Here is a tiny trained network, its code and every weight. The questions are about switching its units off for an input and a class, where a switched-off unit gives its printed mean instead of its output.

import numpy as np


def w(rows, s, z=0):
    codes = np.array(rows[::2]) - 128.0
    scale = np.full(codes.shape[1], s)
    scale[-1] = z or s
    return codes * scale


def norm(h):
    return h / np.sqrt((h * h).mean(-1, keepdims=True) + 1e-5)


def f(y):
    return np.maximum(y, 0)


def log_softmax(a):
    a = a - a.max(-1, keepdims=True)
    return a - np.log(np.exp(a).sum(-1, keepdims=True))


def net(x, mask):
    res = np.array(x, float).reshape(1, 3) / 4 @ E
    u = 0
    for l in range(2):
        y = f(norm(res) @ A[l][:, :-1].T + A[l][:, -1])
        res = res + np.where(mask[u : u + 3], y, B[l][:, -1]) @ B[l][:, :-1]
        u += 3
    return log_softmax(norm(res)[-1] @ U[:, :-1].T + U[:, -1])


A, B = {}, {}
E = w([
[168,153,188,141,51],'x0',
[150,38,136,124,117],'x1',
[69,133,58,2,41],'x2',
],0.0065)
A[0] = w([
[99,248,146,146,110,4],'L0N1',
[185,152,161,155,21,4],'L0N2',
[166,27,156,130,68,35],'L0N3',
],0.018,0.0035)
B[0] = w([
[249,84,75,94,129,239],'L0N1',
[64,130,240,73,175,254],'L0N2',
[235,136,64,104,128,243],'L0N3',
],0.017,0.0075)
A[1] = w([
[132,126,150,38,7,113],'L1N1',
[203,125,216,206,109,250],'L1N2',
[100,64,44,111,222,20],'L1N3',
],0.015,0.0013)
B[1] = w([
[82,139,103,248,156,254],'L1N1',
[42,149,36,143,81,224],'L1N2',
[150,142,203,83,126,253],'L1N3',
],0.015,0.008)
U = w([
[234,130,74,111,143,143],'0',
[83,143,229,73,167,141],'1',
[62,146,77,242,105,175],'2',
[146,135,136,118,111,191],'3',
[132,80,183,175,10,2],'4',
],0.013,0.0061)

Each question gives the input, the list of numbers given to net, and the class t.
The units are the neurons (one row each of A and B). Each row of codes is followed by its name. A weight is (code - 128) times the scale printed after its matrix; where a second scale follows, it is the last column's (A, B and U).
mask holds one flag per neuron, layer by layer. A switched-off neuron (its flag False) gives its mean, the last column of its row in B, instead of its output. The means were averaged over made-up inputs and are rounded, as every weight is.
A unit's drop is (log p(t) with every unit on - log p(t) with that unit switched off) / (log p(t) with every unit on - log p(t) with every unit switched off).
The circuit of an input: a set's keep is (log p(t) with only the set's units on - log p(t) with every unit switched off) / (log p(t) with every unit on - log p(t) with every unit switched off). Starting from all 6 units, units are removed one at a time, each time the one whose removal leaves the highest keep (on an exact tie, the one counted first), for as long as the keep stays at least 0.8.
units of the circuit, in order: the units of the circuit, biggest drop first
top k neurons: the k neurons with the biggest drops, biggest first
top k neurons in layer l: the k neurons of layer l with the biggest drops, biggest first
drop of u: that unit's drop, to one decimal
input [-7,-4,-2], class 1: top 2 neurons in layer 0	(L0N3, L0N1)
input [1,5,-8], class 2: units of the circuit, in order	(L1N2)
input [-6,-2,0], class 1: top 2 neurons	(L0N3, L0N1)
input [-6,5,-3], class 1: top 3 neurons	(L1N3, L0N1, L0N3)
input [5,0,-4], class 1: top 2 neurons	(L0N2, L1N1)
input [7,4,7], class 1: top 3 neurons	(L0N2, L1N2, L0N1)
input [-4,-2,-3], class 1: top 3 neurons	(L0N3, L0N1, L1N1)
input [7,5,8], class 2: top 2 neurons	(L1N1, L0N1)
input [3,-7,-8], class 2: top 3 neurons	(L1N2, L0N3, L1N3)
input [-6,-1,-6], class 1: top 3 neurons	(L1N3, L1N1, L0N3)
input [-4,1,0], class 1: top 2 neurons	(L0N3, L0N1)
input [-6,3,-8], class 2: top 2 neurons in layer 0	(L0N1, L0N2)
input [4,-3,-1], class 1: top 2 neurons	(L0N2, L0N3)
input [6,-4,8], class 2: top 2 neurons	(L1N1, L1N3)
input [6,-1,6], class 1: top neuron in layer 0	(L0N2)
input [2,4,-6], class 2: top 2 neurons in layer 1	(L1N2, L1N3)
input [6,0,-7], class 2: top 2 neurons in layer 1	(L1N2, L1N3)
input [4,-1,-3], class 1: drop of L0N2	2.2
input [-3,1,8], class 2: drop of L1N1	0.3
input [0,4,-7], class 2: drop of L1N2	0.9
